Below is a small trained network, with its code and all its weights. Each question gives an input and a target symbol and asks what happens when units are switched off, that is, made to give their printed mean instead of their output.

import numpy as np


def w(rows, s, z=0):
    codes = np.array(rows[::2]) - 128.0
    scale = np.full(codes.shape[1], s)
    scale[-1] = z or s
    return codes * scale


def f(y):
    return y / 2 * (1 + np.tanh(0.7978845608 * (y + 0.044715 * y**3)))


def softmax(a):
    e = np.exp(a - a.max(-1, keepdims=True))
    return e / e.sum(-1, keepdims=True)


def log_softmax(a):
    a = a - a.max(-1, keepdims=True)
    return a - np.log(np.exp(a).sum(-1, keepdims=True))


def net(x, mask):
    ids = ['βγδθμπσ'.index(c) for c in x.split()]
    T = len(ids)
    res = E[ids] + P[:T]
    u = 0
    for l in range(2):
        q, k, v = (res @ M[l].T for M in (Q, K, V))
        z = softmax(np.where(np.tri(T) > 0, q @ k.T / 2**0.5, -1e9)) @ v
        res = res + np.where(mask[u], z, O[l][:, -1]) @ O[l][:, :-1]
        u += 1
        y = f(res @ A[l][:, :-1].T + A[l][:, -1])
        res = res + np.where(mask[u : u + 16], y, B[l][:, -1]) @ B[l][:, :-1]
        u += 16
    return log_softmax(res[-1] @ U[:, :-1].T + U[:, -1])


Q, K, V, O, A, B = {}, {}, {}, {}, {}, {}
E = w([
[157,161,119,115,100,142,112],'β',
[81,72,56,112,94,80,135],'γ',
[247,160,85,93,133,93,127],'δ',
[149,113,176,75,112,143,84],'θ',
[145,125,250,109,151,135,202],'μ',
[78,104,211,115,154,132,62],'π',
[208,82,89,53,200,161,179],'σ',
],0.022)
P = w([
[103,76,140,97,122,151,191],'0',
[93,251,170,155,247,33,152],'1',
[118,201,170,183,126,31,124],'2',
[116,90,58,64,203,98,61],'3',
[150,134,130,242,177,120,109],'4',
[108,154,143,207,133,38,162],'5',
[102,52,95,60,180,82,111],'6',
[151,118,137,240,185,109,151],'7',
[80,126,161,215,92,66,145],'8',
[137,39,97,36,206,103,94],'9',
[229,110,184,226,210,112,109],'10',
[88,120,164,210,74,73,141],'11',
[157,38,128,31,206,104,70],'12',
],0.011)
Q[0] = w([
[117,64,114,224,194,125,164],'L0H1',
[75,255,130,116,43,57,165],'L0H1',
],0.0064)
K[0] = w([
[79,171,130,153,254,87,132],'L0H1',
[187,168,150,133,99,56,55],'L0H1',
],0.0067)
V[0] = w([
[202,111,157,137,4,255,98],'L0H1',
[188,144,161,59,166,144,149],'L0H1',
],0.0089)
O[0] = w([
[2,195,54,107,135,54,248,90],'L0H1',
[142,237,148,104,64,152,126,254],'L0H1',
],0.0091,0.0096)
A[0] = w([
[163,178,120,144,119,177,183,207],'L0N1',
[29,122,111,71,83,123,199,73],'L0N2',
[75,79,226,80,146,200,226,73],'L0N3',
[168,187,140,43,165,56,87,165],'L0N4',
[233,48,144,29,107,232,113,246],'L0N5',
[115,191,162,184,81,100,154,252],'L0N6',
[179,201,194,111,89,165,233,169],'L0N7',
[93,169,149,120,123,155,106,59],'L0N8',
[204,29,151,167,124,75,22,174],'L0N9',
[66,141,174,67,163,47,162,78],'L0N10',
[197,66,2,21,43,92,205,249],'L0N11',
[82,111,197,5,27,37,48,187],'L0N12',
[20,132,151,51,227,96,100,236],'L0N13',
[89,237,113,176,53,77,164,159],'L0N14',
[186,54,163,81,167,99,173,80],'L0N15',
[172,147,118,108,226,206,95,179],'L0N16',
],0.008,0.0025)
B[0] = w([
[101,118,141,150,123,137,46,157],'L0N1',
[68,43,113,121,236,154,172,135],'L0N2',
[99,135,71,82,114,79,98,144],'L0N3',
[61,156,118,161,94,162,163,223],'L0N4',
[40,104,76,151,142,100,73,253],'L0N5',
[254,159,200,116,219,172,71,156],'L0N6',
[215,73,30,135,112,172,95,199],'L0N7',
[131,192,104,127,150,126,159,135],'L0N8',
[153,179,108,109,61,110,223,197],'L0N9',
[53,163,84,149,122,154,137,141],'L0N10',
[66,107,132,142,88,173,66,187],'L0N11',
[136,168,95,163,104,153,97,222],'L0N12',
[90,169,82,157,20,134,165,151],'L0N13',
[218,109,144,56,187,136,168,154],'L0N14',
[91,90,127,130,182,130,113,156],'L0N15',
[104,86,103,171,119,92,175,186],'L0N16',
],0.0071,0.017)
Q[1] = w([
[8,178,22,2,67,130,124],'L1H1',
[168,63,179,221,78,75,28],'L1H1',
],0.0059)
K[1] = w([
[122,133,92,16,71,227,213],'L1H1',
[126,2,171,164,123,82,93],'L1H1',
],0.0064)
V[1] = w([
[209,46,141,77,200,161,177],'L1H1',
[2,150,31,144,180,148,207],'L1H1',
],0.007)
O[1] = w([
[50,160,31,132,253,86,153,56],'L1H1',
[116,60,82,93,231,154,229,247],'L1H1',
],0.012,0.011)
A[1] = w([
[110,107,120,98,81,146,158,144],'L1N1',
[196,181,177,129,113,64,127,137],'L1N2',
[225,159,227,137,144,139,153,100],'L1N3',
[80,80,159,123,108,91,96,121],'L1N4',
[203,105,179,178,69,2,118,188],'L1N5',
[110,67,59,113,157,134,40,107],'L1N6',
[116,191,122,83,88,113,180,158],'L1N7',
[193,105,137,164,81,81,167,123],'L1N8',
[199,211,82,151,148,152,80,70],'L1N9',
[122,213,165,119,196,128,179,235],'L1N10',
[104,132,80,129,29,103,140,98],'L1N11',
[140,116,105,157,104,89,224,152],'L1N12',
[68,157,145,69,118,148,159,133],'L1N13',
[182,128,188,119,194,101,119,5],'L1N14',
[109,133,160,57,149,146,178,72],'L1N15',
[170,114,148,221,64,159,87,243],'L1N16',
],0.0092,0.0022)
B[1] = w([
[213,138,163,109,112,116,110,176],'L1N1',
[152,120,115,84,61,142,186,181],'L1N2',
[123,192,48,175,112,102,158,191],'L1N3',
[104,75,66,115,119,79,136,137],'L1N4',
[188,153,167,120,138,136,132,193],'L1N5',
[98,218,149,92,88,150,159,206],'L1N6',
[153,97,124,70,94,216,102,143],'L1N7',
[99,141,223,47,161,76,149,166],'L1N8',
[160,77,152,159,77,64,118,205],'L1N9',
[35,151,227,122,149,71,122,140],'L1N10',
[96,107,167,140,119,78,79,181],'L1N11',
[84,138,109,118,166,135,80,166],'L1N12',
[113,153,67,138,91,136,121,157],'L1N13',
[83,207,130,119,205,61,43,130],'L1N14',
[151,96,105,140,162,133,96,167],'L1N15',
[79,106,138,180,254,138,147,250],'L1N16',
],0.0075,0.021)
U = w([
[112,207,124,72,112,91,144,3],'β',
[105,101,210,74,153,131,120,134],'γ',
[120,109,106,138,45,76,217,110],'δ',
[158,186,148,64,60,196,129,151],'θ',
[104,130,138,165,173,145,60,227],'μ',
[41,150,174,220,150,113,255,68],'π',
[118,89,69,245,145,172,181,149],'σ',
],0.0081,0.0031)

Each question gives the input, a string of symbols that net reads in full, and the target symbol t.
The units are the heads (2 rows each of Q, K, V and O) and the neurons (one row each of A and B). Each row of codes is followed by its name. A weight is (code - 128) times the scale printed after its matrix; where a second scale follows, it is the last column's (O, A, B and U).
mask holds one flag per unit, layer by layer, with each layer's heads first. A switched-off unit (its flag False) gives its mean, the last column of its rows in O or B, instead of its output. The means were averaged over made-up inputs and are rounded, as every weight is.
A unit's drop is (log p(t) with every unit on - log p(t) with that unit switched off) / (log p(t) with every unit on - log p(t) with every unit switched off).
The circuit of an input: a set's keep is (log p(t) with only the set's units on - log p(t) with every unit switched off) / (log p(t) with every unit on - log p(t) with every unit switched off). Starting from the 12 units with the biggest drops (on a tie, the unit counted first), units are removed one at a time, each time the one whose removal leaves the highest keep (on an exact tie, the one counted first), for as long as the keep stays at least 0.8.
units of the circuit, in order: the units of the circuit, biggest drop first
unit that matters most: the unit with the biggest drop
top k neurons: the k neurons with the biggest drops, biggest first
top k neurons in layer l: the k neurons of layer l with the biggest drops, biggest first
input π θ σ δ θ β μ, target γ: units of the circuit, in order => [L1N3 L0N9]
input σ θ θ γ δ π θ θ θ β θ β, target θ: unit that matters most => L1N2
input γ θ θ δ π δ σ, target δ: top 3 neurons => [L1N16 L1N6 L0N16]
input θ θ δ θ θ μ δ σ θ σ μ, target μ: top 2 neurons => [L0N6 L0N4]
input δ μ δ σ, target μ: top 2 neurons => [L0N5 L0N11]
input θ θ θ θ, target σ: units of the circuit, in order => [L0N2 L0H1 L1H1 L1N15]
input γ σ γ θ, target δ: units of the circuit, in order => [L0H1 L0N9 L0N16]
input σ θ δ θ π π β δ θ θ, target θ: top 2 neurons => [L0N7 L1N16]
input θ δ θ δ θ γ θ π β θ θ θ μ, target σ: top 3 neurons in layer 0 => [L0N2 L0N13 L0N10]
input δ σ μ σ θ β, target β: top 2 neurons in layer 0 => [L0N14 L0N6]
input δ θ δ θ θ θ θ θ θ π θ, target π: top 3 neurons => [L1N16 L1N3 L1N1]
input π θ θ θ θ δ θ, target γ: top 3 neurons in layer 1 => [L1N16 L1N11 L1N3]
input γ δ θ δ θ, target γ: top 3 neurons => [L0N11 L0N9 L1N3]
input δ θ θ θ θ θ β θ θ θ, target μ: top 2 neurons => [L0N14 L0N11]
input θ π θ δ θ θ θ δ, target π: units of the circuit, in order => [L1N16 L1H1 L1N8]
input σ δ θ θ θ μ σ, target θ: units of the circuit, in order => [L1N16]
input θ π μ μ θ θ σ θ π γ θ σ β, target σ: top 2 neurons in layer 0 => [L0N2 L0N10]
input θ δ σ δ θ δ β δ θ β, target σ: units of the circuit, in order => [L0H1 L1H1 L0N2]
input θ δ μ, target μ: units of the circuit, in order => [L1N16 L0H1 L1H1]
input μ σ δ θ σ θ θ θ θ σ, target β: units of the circuit, in order => [L1N6 L0N5 L1H1 L0N7]
input δ π θ θ γ θ δ θ σ δ, target μ: top 2 neurons in layer 0 => [L0N11 L0N14]
input θ θ θ γ π π θ, target σ: units of the circuit, in order => [L0H1 L1H1 L0N2]
input γ γ θ θ β δ θ θ θ θ δ, target γ: top 2 neurons => [L0N9 L1N8]
input μ β θ δ π σ β, target β: unit that matters most => L0H1
input θ π θ σ π, target π: top 2 neurons in layer 1 => [L1N8 L1N3]
